Below are the code and all the weights of a small trained network. Each question names an input and a class and asks about switching units off, where a switched-off unit gives its printed mean instead of its output.

import numpy as np


def w(rows, s, z=0):
    codes = np.array(rows[::2]) - 128.0
    scale = np.full(codes.shape[1], s)
    scale[-1] = z or s
    return codes * scale


def f(y):
    return np.maximum(y, 0)


def log_softmax(a):
    a = a - a.max(-1, keepdims=True)
    return a - np.log(np.exp(a).sum(-1, keepdims=True))


def net(x, mask):
    res = np.array(x, float).reshape(1, 8) / 4 @ E
    y = f(res @ A[0][:, :-1].T + A[0][:, -1])
    res = res + np.where(mask, y, B[0][:, -1]) @ B[0][:, :-1]
    return log_softmax(res[-1] @ U[:, :-1].T + U[:, -1])


A, B = {}, {}
E = w([
[197,43,156,206,68],'x0',
[28,128,86,138,79],'x1',
[176,137,143,152,151],'x2',
[147,113,128,91,168],'x3',
[2,93,236,93,76],'x4',
[124,48,83,80,181],'x5',
[105,23,118,72,80],'x6',
[127,177,72,164,108],'x7',
],0.0086)
A[0] = w([
[99,132,87,161,75,115],'neuron 0',
[174,126,128,170,181,17],'neuron 1',
[177,115,165,94,136,239],'neuron 2',
[95,43,131,182,128,138],'neuron 3',
[175,142,14,189,156,167],'neuron 4',
[118,186,112,136,116,74],'neuron 5',
[119,145,141,117,154,50],'neuron 6',
[183,180,94,133,154,181],'neuron 7',
[110,172,119,130,195,171],'neuron 8',
[91,163,167,176,110,72],'neuron 9',
[160,108,48,147,135,254],'neuron 10',
[127,146,144,101,177,122],'neuron 11',
[109,61,63,146,77,114],'neuron 12',
[91,176,101,114,212,127],'neuron 13',
[122,106,186,106,124,168],'neuron 14',
[119,168,131,172,94,50],'neuron 15',
[49,73,87,119,176,250],'neuron 16',
[131,134,158,151,2,216],'neuron 17',
],0.013,0.0043)
B[0] = w([
[175,133,97,80,190,170],'neuron 0',
[108,146,97,164,117,179],'neuron 1',
[89,171,88,156,188,200],'neuron 2',
[92,42,107,94,157,195],'neuron 3',
[239,106,125,54,82,254],'neuron 4',
[170,118,124,121,135,168],'neuron 5',
[66,145,156,113,146,141],'neuron 6',
[216,168,61,204,15,225],'neuron 7',
[68,196,116,112,93,199],'neuron 8',
[148,106,142,77,214,174],'neuron 9',
[205,130,49,22,130,220],'neuron 10',
[68,152,146,152,167,168],'neuron 11',
[100,85,141,53,177,191],'neuron 12',
[123,219,189,151,41,209],'neuron 13',
[50,107,161,179,161,191],'neuron 14',
[198,92,129,88,181,162],'neuron 15',
[69,127,166,31,94,227],'neuron 16',
[106,76,136,157,253,221],'neuron 17',
],0.0083,0.012)
U = w([
[44,123,83,49,185,207],'0',
[84,64,189,153,202,224],'1',
[200,211,54,181,114,215],'2',
[98,1,105,71,108,21],'3',
[16,214,156,113,111,2],'4',
[29,99,128,196,162,20],'5',
],0.0086,0.0057)

Each question gives the input, the list of numbers given to net, and the class t.
The units are the neurons (one row each of A and B). Each row of codes is followed by its name. A weight is (code - 128) times the scale printed after its matrix; where a second scale follows, it is the last column's (A, B and U).
mask holds one flag per neuron, in row order. A switched-off neuron (its flag False) gives its mean, the last column of its row in B, instead of its output. The means were averaged over made-up inputs and are rounded, as every weight is.
A unit's drop is (log p(t) with every unit on - log p(t) with that unit switched off) / (log p(t) with every unit on - log p(t) with every unit switched off).
The circuit of an input: a set's keep is (log p(t) with only the set's units on - log p(t) with every unit switched off) / (log p(t) with every unit on - log p(t) with every unit switched off). Starting from the 12 units with the biggest drops (on a tie, the unit counted first), units are removed one at a time, each time the one whose removal leaves the highest keep (on an exact tie, the one counted first), for as long as the keep stays at least 0.8.
units of the circuit, in order: the units of the circuit, biggest drop first
k most important neurons: the k neurons with the biggest drops, biggest first
drop of u: that unit's drop, to one decimal
input [-3,7,-3,-3,6,7,-8,5], class 4: units of the circuit, in order -> (neuron 13)
input [2,0,-3,-5,-5,2,2,1], class 3: 4 most important neurons -> (neuron 12; neuron 13; neuron 2; neuron 8)
input [-2,-8,-2,-2,-2,3,5,-8], class 1: 2 most important neurons -> (neuron 8; neuron 10)
input [-8,7,-4,1,5,-5,0,-8], class 4: units of the circuit, in order -> (neuron 13; neuron 10)
input [-1,-5,-8,-7,2,0,0,-7], class 1: units of the circuit, in order -> (neuron 10; neuron 8; neuron 14)
input [-2,-2,8,8,6,5,4,-4], class 1: 2 most important neurons -> (neuron 10; neuron 14)
input [0,7,-8,4,-5,6,-2,2], class 3: 2 most important neurons -> (neuron 4; neuron 2)
input [-7,-1,-5,-4,4,5,2,-1], class 4: drop of neuron 13 -> 0.1
input [-7,2,0,5,-2,4,5,-2], class 4: drop of neuron 13 -> 0.4
input [-7,4,6,-5,3,1,-8,1], class 4: drop of neuron 13 -> 0.1
input [3,-6,-1,-7,2,-7,1,-1], class 1: drop of neuron 17 -> 0.0
